In the rows, zero is written as 128.
Each row is followed by its class.
[147 155 148 136 154 119 147  99 158 183 135  79 135 121 127  95 187 120
 140 170 118  92 150 115 128 143 137 132 122 134 121 110 106 127 122 131
 145 124 149 113 126 148  95  88 171 127 133 131]	Z
[103 140 208 193 103 105 127 161 117 191 194 126 109 210 128 119  95 120
 146 112 112 125 152 140 142 120  73 165 102 153 140 124 134 147  94 121
 121 171  97  69 151 140 150 131 123 105 113 191]	A
[124 156 124 154 109 116 139 158 120 138 118 165 126 154 110 139 134 115
 141 119 126 145 138 116 135 114 124 136 130  94 143 132 147 156 139 108
 118 133 117 120 130 120 146 157 107 118 107 159]	L
[139 175 139 159 139 134 142 131 163 151 157  97 128 145 126 138 131 109
 119 139 123 100 153  96 128 132 142 140 123 109 144 129 126 151 139 113
 137 123 126 105 152 132 103 107 152 113 135 137]	Z
[135 165  69 118 117 137  97  93 165 105 145 109 121 126 146 137 111 114
  90 177 142  96 137 106 117 141 136 133 134 121 121  99 157 163 159 124
 132 124 108  92 116 126 104 127 168 132 148  90]	L
[111 113 130 151 125 131 143 136 123 142  96 151 123 137 102  98 148 135
 175 121 109 169 118 104 143 105 150 123 134 105 126 190 112 153 117 154
 134 118 136 147 139 112 148 124  83 132 120 161]	W
[139 116  57  81 144 176 153 100 168  77 127  95 126  90 116 140 151 156
  76 145 119 124 119 121 114 157 184  95 149  98 103 169  94  92 130 173
 132  67 156 186 107 114 108  75 141 139 140  65]	E
[117 147  96 130 107 125 166 144 141 111 126 171 129 136 119 138 154 138
 138 101 132 142 117 138 127 134 151 120 123  91 148 131 122 127 133 120
 115 116 135 154 125 116 150 148  99 121 110 133]	L
[119 157 136 131 142 161 136 118 149 111 171 133 114 154  90 154 139 129
 127  86 102 130 125 112 125 134 167 125 120 110  93 186  93 113 137 168
 116 111 143 120 136  86 108  99 132 120 148  93]	A
[131 173 150 182 131 112 175 143 151 152 157 120 124 155 125 133 147 120
 138 119 125 113 138 120 127 123 142 136 130  92 141 104 102 139 121 124
 135 125 132 113 125 147 131 121 137 123 108 147]	Z
[133 152 155 161 141 127 138 127 149 136 176 112 124 141 125 137 136 119
 103 124 121 135 143 107 129 143 130 141 118 113 122 137 125 138 136 127
 132 131 132 105 141 130 106 115 146 126 127 136]	Z
[147 131 134 125 151 134  95 104 147 166 111  81 121 122 126  83 130 117
 150 183 130 114 152 104 123 105 134 114 148 174  92 137 147 178 117 159
 152 147 105  92 125 138 106  74 151 148 158 159]	W
[138 146 152 186 152 133 172 127 146 155 136  88 134 129 128 107 160 121
 137 140 122 121 145  85 145 136 139 126 145  98 132 129  88 134 117 135
 155 138 148 139 134 149 119 108 136 140  86 154]	Z
[132 140 156 163 113 111 136 127 140 174 174 129 122 157 128 130 126 125
 147 127 121 110 135 133 122 147 103 155 114 119 144 114 133 142 111 124
 130 138 119  79 138 153 131 125 143 104 119 147]	A
[131 136 169 146 131 137 127 130 133 158 196  99 105 174  82 148  77 113
 121 109  99 103 148 123 122 121 109 140 123 149  90 135 126 115 107 153
 136 132 108  98 114 129 119 103 155 124 124 128]	A
[146 164 137 166 160 139 153 120 153 153 140  72 126 104 136 128 132 114
  93 153 135  95 166  85 141 145 144 127 167 116 123  85 113 150 128 117
 151 112 146 125 126 143 100  98 163 139 127 134]	Z
[133 121 126 136 140 143 109 106 131 143  89 109 128 107 111 114 133 123
 141 150 128 121 138  98 131 124 137 131 135 134 134 158 130 159 121 137
 117 118 139 125 158 143 120  88 109 142 150 135]	W
[126 134 124 137 105 119 164 136 157 135 132 162 119 151 106 106 196 154
 194 136 110 175 118 122 129 105 136 116 108  89 146 178 133 146 124 147
 142 124 133 140 132 127 150 123  88 123 111 168]	W
[109 155 149 156 133 139 126 119 120 183 155 122 106 162 104 153 122 126
 134 111 106  78 129 113 129 127 129 146  99 121 138 129 106 136 130 121
 116 131 151  98 138 133 134 130 141 112 131 111]	A
[144 176 166 156 128  83  69  91 156 247 161  41 134 145 140  91 104 100
 145 244 146  36 162 106  99 106  67 166 107 218 119  55 191 223 107 119
 121 169  81   4 125 194 121  71 190 129 151 175]	Z
[131 126 130 120 145 134 120 134 130 127 109 151 119 132  98 121 159 126
 165 112 111 158 118  99 122 100 145 122 146 103 116 202 119 137 133 154
 125 128 150 153 145 112 130 124 101 133 143 139]	W
[135 147 117 169 163 181 178 120 167 120 123  95 137  96 106 132 174 146
  89 130 115 129 143  84 144 159 182 124 150  62 143 161  83 107 140 130
 130  83 170 167 148 131  97 116 121 126 115 118]	Z
[119 165 150 148 148 134 119 114 133 154 167 117 117 154 109 130 124 112
 137 100 106  92 137 115 122 138 142 134 110 131 110 121 107 139 122 141
 127 137 129  93 140 118 150 100 149 122 148 117]	A
[146 113 106 112 128 137 119 122 174 118  94  96 135 119 110  96 161 121
 135 182 119 180 152 106 120 116 119 119 139 116 117 201 156 147 124 165
 137 120 120 142 145 124 105  98 128 138 132 166]	W
[108 157 127 148 143 189 145 104 139 144 153 108 124 130  92 137 157 125
 124  98 110 109 140 110 126 157 178 132 119 105 117 163  86 112 132 141
 113 100 159 133 148 112  96  87 151 127 141 100]	A
[139 135 100 118 126 133 125 108 154 131  94 137 120 125 133 103 168 117
 161 164 110 139 113  91 107  97 144 117 121 106 102 185 124 167 128 156
 146 128 140 127 124 129 126 122 123 137 139 131]	W
[139 149  80 109 159 163 199 129 161  61  94 162 144 111 102 145 218 142
 125  82 115 189 115  96 137 143 220  97 155  36 132 184  79  97 156 135
 142  61 183 219 130  94 112 144 105 140 100  93]	L
[149 110 113 127 140 144 114 109 169 156  91 107 121 114 107  75 166 121
 160 209  92 151 151  85 143 119 125 111 145 119 123 194 138 180 137 149
 133 131 135 131 152 131 114  98 122 139 141 165]	W
[126 111  94 151 130 137 169 138 138 141 100 161 138 120 106  98 198 143
 162 127 119 178 126 135 146 138 132 123 123  77 173 164  96 133 130 128
 134 119 147 152 155 124 153 136  86 121 107 167]	W
[125 186 135 182 156 138 192 153 161 133 159 140 129 158  94 161 171 128
 122  85 111 125 140 108 138 143 169 126 118  53 142 150 100 125 139 127
 137 104 157 145 137 120 118 140 115 117 114 150]	Z
[124 186 152 186 151 130 199 148 152 171 160 115 124 163  86 149 183 127
 140  96 122 124 127  96 143 124 158 133 132  83 154 143  93 146 115 129
 126 110 154 135 128 143 127 108 117 130 102 161]	Z
[144 144 108 145 165 160 156 103 162 101 131  86 145  80 124 131 137 125
  86 133 134 108 135  90 138 151 177 111 150  95 111 153  88 119 134 142
 140  92 165 159 131 123  90 106 150 154 140  84]	Z
[134 176 141 148 133 123 157 118 154 170 163  97 118 158 113 143 148 123
 140 132 121 100 146 114 132 137 140 130 129 118 131 111 109 121 123 130
 139 128 137 106 122 131 118 124 173 112 116 133]	A
[127 105 127 126 115 136 132 116 153 124 129 138 141 136 113 107 157 140
 160 151 101 183 126 111 132 116 124 109 125 102 119 195 130 135 126 166
 129 133 124 140 139 118 147 119 101 128 123 156]	W
[122 164 147 175 144 137 133 118 140 146 148 137 120 141 106 148 144 122
 124 101 116 109 137 113 127 142 149 140 109 107 127 133 108 128 123 128
 122 117 142 106 146 117 116 119 126 116 138 119]	A
[109 149 113 151  99 117 137 151 134 144 138 174 125 157 124 133 138 138
 153 123 122 137 117 133 126 108 122 138 112 101 158 127 134 154 121 114
 123 132 122 114 123 140 156 151  95 114 106 154]	L
[120 112 145 154 115 141 136 127 147 142 127 116 125 137  97  98 176 142
 155 130 120 168 134 112 128 134 125 134 113 103 153 191 123 138 120 140
 124 123 135 131 163 124 136  96  91 124 141 176]	W
[116 147 161 201 116 105 150 150 116 196 141 130 133 164 129 126 113 128
 140 135 119 104 134 124 152 130  95 161 118  89 153  91 122 152 120  94
 122 155 125  92 137 159 142 153 132 115  96 175]	Z
[123 147  85 169 113 154 197 163 155  71 126 174 124 139 118 147 162 140
 123  89 113 177 102  99 143 121 162 108 141  20 143 181  94 127 126 138
 131 105 152 180 120 124 159 160  85 120  87 127]	L
[108 170 143 192 101 119 147 145 139 189 178 151  82 186 111 156 126 122
 156 133 101 101 135 113 122 129 101 178  97  64 162 124 125 156 129  99
 116 147 138  83 137 155 154 166 139  92  87 142]	A
[158 170 153 160 138  96 129 115 161 185 158  81 134 141 150 108 160  97
 149 180 136  84 149 102 115 120 109 143 100 132 130  76 133 169 123 110
 149 153 118  70 124 168 111 118 183 124 130 156]	Z
[127 133 104 119 112 134 124 124 139 106 116 155 126 127 132 147 134 129
 119 121 128 138 131 128 125 141 146 122 125 105 132 122 124 129 152 113
 126 126 135 108 131 106 121 144 136 110 125 103]	L
[130 119 125 136 142 137 144 126 131 139  76 149 134 126 107  87 194 147
 189 130 117 169 126 111 138 117 166 111 123  93 141 173  95 138 142 132
 131 129 163 163 149 117 153 121  89 122 126 155]	W
[106 145 179 171 111 116 156 159 121 186 195 137 111 184 114 155 120 127
 165  94 103 119 127 139 138 127 116 157 106 118 138 130 110 121 109 132
 131 140 124  96 108 131 147 137 127 101 105 159]	A
[129 167 123 178 162 150 200 149 131 124 153 118 128 134  89 153 183 134
  98  85 111 141 134  93 157 137 180 120 152  51 134 169  80 115 124 139
 141  84 162 171 139 127 113 124 116 127 100 128]	Z
[169 166 123 139 198 166 153  92 159 115 150  31 124 111 136 144 132 101
  65 147 125  77 149  65 145 135 177  98 181 119  62 117  83 125 124 160
 162 115 145 155 109 128  70  60 215 165 145  80]	U
[130 169 145 176 117 112 178 137 157 159 187 111 125 165 129 141 129  97
 113 131 120 114 147 119 134 129 114 145 124 103 141 106 130 139 118 116
 130 131 116  92 123 147 120 131 148 115 100 163]	Z
[123 168 140 194 147 145 159 124 138 148 174 110 121 147 107 157 128 125
 103 106 114  88 140 115 137 152 149 144 128  77 139 123  89 129 132 113
 120 107 148 116 139 137 114 116 139 110 103 120]	A
[122 147 169 149 123 116 121 128 139 173 181 135 118 171 109 153 132 113
 158 106  93 114 140 138 124 136 120 170  88 123 124 137 123 113 141 128
 124 147 150  93 144 115 113 139 157 100 124 119]	A
[119 150 170 167 140 130 133 108 145 164 176 128 129 155 118 128 145 117
 155 105 107 102 130 129 120 146 139 145  86 116 126 117  92 128 118 133
 125 142 128  83 146 130 132 125 145 111 139 118]	A
[120 159 155 170 141 131 119 120 135 156 149 114 116 155 119 118 112 116
 134 139 125  78 132 104 128 127 119 139 120 138 116 114 123 164 120 132
 130 139 125 111 126 140 121 108 157 124 143 125]	A
[121 124 102 128 108 122  92 121  92 158  85 143 123 123 151 109 101 132
 151 166 144 107 122 135 133 120 106 125 139 147 146  92 142 139 134  96
 119 154 128 114 116 139 162 155 113 126 129 127]	L

Each row is followed by its class.
[155 135 117 132 127 126 127 150 156 133 119 106 126 122 133 103 136 136
 127 143 136 112 141 137 108 104 104 132 122 132 145 118 125 117 121 149
 134 122 111 117 154 155 112  97 128 140 111 133]	F
[144 108 112 151 128 126 123 156 167 136 124 122 115 133 146 102 123 134
 131 144 148 102 131 142 107 109 103 131 116 133 133 122 121 120 123 144
 132 131 112 127 145 167  97  92 133 143 117 134]	F
[143 138 104 136 126 127 122 147 149 133 121 120 111 123 132 111 144 134
 129 134 136 119 137 134 112 123 116 132 117 125 139 116 140 127 119 145
 128 131 113 123 161 169 109 103 121 142 120 131]	F
[151 136 107 142 121 125 134 136 145 146 120 123 110 145 132 106 124 126
 139 128 136 115 126 154 113 130 102 134 120 134 129 122 110 125 126 149
 136 135 117 129 134 180 113 105 117 128 128 136]	X
[144 135 125 135  96 127 118 142 157 132 128 117 128 127 139 107 128 138
 115 141 139 110 137 142  91 115 103 134 121 128 132 115 130 120 116 139
 130 125 125 121 153 168  98  94 121 135 116 131]	F
[152 142 114 136 125 126 122 144 147 130 121 113 125 119 136 102 122 143
 128 144 138 107 142 138 103 114 112 128 119 129 144 115 139 126 123 152
 111 128 110 116 157 170 101  97 118 137 110 132]	F
[143 140 115 142 118 125 120 147 151 138 122 109 124 119 130  98 136 136
 126 146 140 111 130  70 101 109 106 118 119 163 149 122 122 134 121 140
 124 115 107 122 152 162 101 101 122 143  84 122]	F
[143 132 113 139 125 134 112 164 160 138 117 119 121 134 134 101 130 126
 122 127 148 111 131 142  94 114  95 134 115 126 131 112 106 117 122 142
 132 111 113 123 150 159  89  89 113 135 121 137]	X
